Here is a tiny trained network, its code and every weight. The questions are about switching its units off for an input and a class, where a switched-off unit gives its printed mean instead of its output.

import numpy as np


def w(rows, s, z=0):
    codes = np.array(rows[::2]) - 128.0
    scale = np.full(codes.shape[1], s)
    scale[-1] = z or s
    return codes * scale


def f(y):
    return y / 2 * (1 + np.tanh(0.7978845608 * (y + 0.044715 * y**3)))


def log_softmax(a):
    a = a - a.max(-1, keepdims=True)
    return a - np.log(np.exp(a).sum(-1, keepdims=True))


def net(x, mask):
    res = np.array(x, float).reshape(1, 6) / 4 @ E
    y = f(res @ A[0][:, :-1].T + A[0][:, -1])
    res = res + np.where(mask, y, B[0][:, -1]) @ B[0][:, :-1]
    return log_softmax(res[-1] @ U[:, :-1].T + U[:, -1])


A, B = {}, {}
E = w([
[121,98,149,133,250,162,86],'x0',
[187,128,154,188,87,199,121],'x1',
[76,96,70,98,141,128,124],'x2',
[72,88,154,134,101,104,98],'x3',
[36,145,124,177,120,63,199],'x4',
[165,193,197,84,105,114,146],'x5',
],0.011)
A[0] = w([
[63,98,62,86,161,138,111,158],'N0',
[130,137,156,99,115,101,113,145],'N1',
[55,104,121,157,60,81,156,239],'N2',
[175,142,124,157,105,184,139,215],'N3',
[101,105,59,127,202,177,117,206],'N4',
[93,111,161,179,86,19,190,196],'N5',
[130,107,91,129,254,121,99,219],'N6',
[102,76,88,155,214,100,137,240],'N7',
[159,137,150,195,97,205,162,171],'N8',
[211,100,164,107,91,190,173,218],'N9',
[76,202,183,154,93,78,172,182],'N10',
[164,168,142,95,134,131,74,212],'N11',
[116,142,148,172,91,86,205,180],'N12',
[122,172,83,96,109,91,107,151],'N13',
[153,155,158,58,146,120,94,162],'N14',
[165,164,173,45,143,142,99,169],'N15',
[96,65,70,90,67,142,48,228],'N16',
[172,97,89,160,59,134,93,214],'N17',
[104,130,153,161,144,60,216,237],'N18',
[121,159,139,143,131,62,140,194],'N19',
[104,108,149,116,166,96,123,83],'N20',
[142,117,212,92,117,127,153,167],'N21',
[166,121,147,73,182,166,147,170],'N22',
[101,60,58,142,147,159,109,227],'N23',
[66,127,145,151,116,60,185,171],'N24',
[98,129,143,153,180,126,118,220],'N25',
[81,83,70,129,47,119,86,233],'N26',
[184,128,176,144,116,134,183,254],'N27',
],0.011,0.0032)
B[0] = w([
[150,132,114,161,139,96,108,215],'N0',
[131,113,194,92,199,128,102,148],'N1',
[163,38,135,107,91,104,125,253],'N2',
[83,209,142,199,65,134,186,209],'N3',
[149,167,69,148,144,95,91,213],'N4',
[66,52,142,81,73,125,89,255],'N5',
[122,217,36,111,191,96,84,231],'N6',
[138,121,50,170,145,124,35,222],'N7',
[110,191,119,178,68,127,153,218],'N8',
[124,198,157,128,91,140,163,240],'N9',
[76,96,167,66,66,126,66,237],'N10',
[114,189,165,76,166,157,201,191],'N11',
[95,85,150,123,77,125,80,218],'N12',
[155,103,160,131,141,138,120,168],'N13',
[113,133,175,104,254,164,145,183],'N14',
[60,166,184,101,223,191,180,206],'N15',
[221,96,139,136,145,49,226,225],'N16',
[136,119,144,167,98,131,183,213],'N17',
[82,84,86,37,55,132,48,228],'N18',
[91,90,135,114,128,155,93,181],'N19',
[105,140,103,171,120,138,88,156],'N20',
[87,116,149,109,152,199,154,176],'N21',
[93,156,121,96,132,126,131,189],'N22',
[222,146,59,149,173,67,153,217],'N23',
[123,64,112,81,120,108,91,232],'N24',
[112,166,53,79,116,148,112,175],'N25',
[216,51,126,158,115,121,201,230],'N26',
[84,171,176,80,82,180,96,210],'N27',
],0.0074,0.011)
U = w([
[119,205,170,204,2,155,170,215],'0',
[207,64,103,170,94,75,214,70],'1',
[91,155,208,58,179,193,188,222],'2',
[78,33,138,76,51,130,109,127],'3',
[146,168,19,156,148,82,79,243],'4',
[135,61,206,94,124,95,155,2],'5',
],0.0095,0.0013)

Each question gives the input, the list of numbers given to net, and the class t.
The units are the neurons (one row each of A and B). Each row of codes is followed by its name. A weight is (code - 128) times the scale printed after its matrix; where a second scale follows, it is the last column's (A, B and U).
mask holds one flag per neuron, in row order. A switched-off neuron (its flag False) gives its mean, the last column of its row in B, instead of its output. The means were averaged over made-up inputs and are rounded, as every weight is.
A unit's drop is (log p(t) with every unit on - log p(t) with that unit switched off) / (log p(t) with every unit on - log p(t) with every unit switched off).
The circuit of an input: a set's keep is (log p(t) with only the set's units on - log p(t) with every unit switched off) / (log p(t) with every unit on - log p(t) with every unit switched off). Starting from the 12 units with the biggest drops (on a tie, the unit counted first), units are removed one at a time, each time the one whose removal leaves the highest keep (on an exact tie, the one counted first), for as long as the keep stays at least 0.8.
units of the circuit, in order: the units of the circuit, biggest drop first
unit that matters most: the unit with the biggest drop
top k neurons: the k neurons with the biggest drops, biggest first
drop of u: that unit's drop, to one decimal
input [3,5,-3,7,-8,-1], class 2: units of the circuit, in order	[N15 N11]
input [-2,4,2,5,5,-6], class 1: unit that matters most	N26
input [-3,3,0,-8,-7,1], class 0: top 4 neurons	[N3 N8 N9 N17]
input [6,-5,-6,-2,-8,-2], class 2: top 3 neurons	[N15 N11 N14]
input [2,4,-1,-7,-7,0], class 2: top 3 neurons	[N15 N14 N11]
input [0,5,0,-3,-7,4], class 2: top 3 neurons	[N15 N14 N11]
input [-6,4,-6,8,-6,-7], class 1: top 2 neurons	[N16 N26]
input [-1,1,1,-4,-2,-6], class 4: top 2 neurons	[N2 N4]
input [5,-7,4,5,7,0], class 4: top 2 neurons	[N6 N7]
input [0,-3,4,5,-8,-3], class 1: top 2 neurons	[N16 N26]
input [-6,1,-6,3,-7,0], class 0: drop of N3	0.1
input [-5,3,4,3,-7,3], class 2: drop of N15	0.3
input [-4,0,8,-6,0,3], class 1: drop of N23	-0.2
input [5,-7,-6,-6,6,2], class 3: units of the circuit, in order	[N18]
input [0,1,-4,-5,2,4], class 2: drop of N7	0.2
